Below is a small trained network, with its code and all its weights. Each question gives an input and a class and asks what happens when units are switched off, that is, made to give their printed mean instead of their output.

import numpy as np


def w(rows, s, z=0):
    codes = np.array(rows[::2]) - 128.0
    scale = np.full(codes.shape[1], s)
    scale[-1] = z or s
    return codes * scale


def f(y):
    return y / 2 * (1 + np.tanh(0.7978845608 * (y + 0.044715 * y**3)))


def log_softmax(a):
    a = a - a.max(-1, keepdims=True)
    return a - np.log(np.exp(a).sum(-1, keepdims=True))


def net(x, mask):
    res = np.array(x, float).reshape(1, 7) / 4 @ E
    y = f(res @ A[0][:, :-1].T + A[0][:, -1])
    res = res + np.where(mask, y, B[0][:, -1]) @ B[0][:, :-1]
    return log_softmax(res[-1] @ U[:, :-1].T + U[:, -1])


A, B = {}, {}
E = w([
[60,252,30],'x0',
[139,127,120],'x1',
[194,3,227],'x2',
[125,129,134],'x3',
[127,124,127],'x4',
[224,246,240],'x5',
[140,125,118],'x6',
],0.0049)
A[0] = w([
[236,210,175,249],'n0',
[199,58,243,57],'n1',
[74,181,53,85],'n2',
[212,54,193,78],'n3',
[225,217,235,198],'n4',
[150,140,111,253],'n5',
[196,146,145,80],'n6',
[163,118,90,252],'n7',
[73,211,104,253],'n8',
[158,116,237,62],'n9',
[84,240,85,99],'n10',
[98,198,220,120],'n11',
[204,208,95,241],'n12',
[62,18,90,170],'n13',
[164,49,166,66],'n14',
[74,254,93,26],'n15',
],0.0089,0.0041)
B[0] = w([
[23,170,206,244],'n0',
[123,211,51,214],'n1',
[68,202,100,179],'n2',
[204,207,96,198],'n3',
[67,187,181,255],'n4',
[107,84,198,180],'n5',
[85,177,121,138],'n6',
[106,53,153,178],'n7',
[43,109,125,225],'n8',
[109,253,75,174],'n9',
[65,140,84,197],'n10',
[90,152,168,164],'n11',
[82,49,170,206],'n12',
[194,77,93,205],'n13',
[202,139,59,166],'n14',
[41,144,44,187],'n15',
],0.0077,0.007)
U = w([
[141,40,111,253],'0',
[129,225,70,142],'1',
[126,146,243,100],'2',
[95,174,110,3],'3',
[255,147,4,3],'4',
],0.0086,0.0041)

Each question gives the input, the list of numbers given to net, and the class t.
The units are the neurons (one row each of A and B). Each row of codes is followed by its name. A weight is (code - 128) times the scale printed after its matrix; where a second scale follows, it is the last column's (A, B and U).
mask holds one flag per neuron, in row order. A switched-off neuron (its flag False) gives its mean, the last column of its row in B, instead of its output. The means were averaged over made-up inputs and are rounded, as every weight is.
A unit's drop is (log p(t) with every unit on - log p(t) with that unit switched off) / (log p(t) with every unit on - log p(t) with every unit switched off).
The circuit of an input: a set's keep is (log p(t) with only the set's units on - log p(t) with every unit switched off) / (log p(t) with every unit on - log p(t) with every unit switched off). Starting from the 12 units with the biggest drops (on a tie, the unit counted first), units are removed one at a time, each time the one whose removal leaves the highest keep (on an exact tie, the one counted first), for as long as the keep stays at least 0.8.
circuit, biggest first: the units of the circuit, biggest drop first
k most important neurons: the k neurons with the biggest drops, biggest first
drop when u is switched off: that unit's drop, to one decimal
input [-4,-1,2,2,-1,6,1], class 1: circuit, biggest first	n1
input [0,-8,7,-8,7,3,-3], class 1: circuit, biggest first	n1, n9
input [8,-4,1,6,-5,-6,-8], class 0: circuit, biggest first	n1, n4
input [-1,7,2,-8,-4,-4,8], class 4: circuit, biggest first	n0, n4
input [-6,-5,2,1,3,4,2], class 1: circuit, biggest first	n1, n9
input [8,-7,-5,4,-6,6,-8], class 3: 2 most important neurons	n12, n8
input [5,0,-7,-8,-3,8,6], class 3: 2 most important neurons	n12, n15
input [-2,4,1,8,7,-3,-1], class 4: 2 most important neurons	n0, n12
input [-2,3,-6,-7,2,-8,-1], class 0: drop when n4 is switched off	0.1
input [-5,-1,-6,-6,-8,7,-4], class 2: drop when n15 is switched off	0.0
input [-1,6,-8,2,2,-4,7], class 0: drop when n1 is switched off	0.3
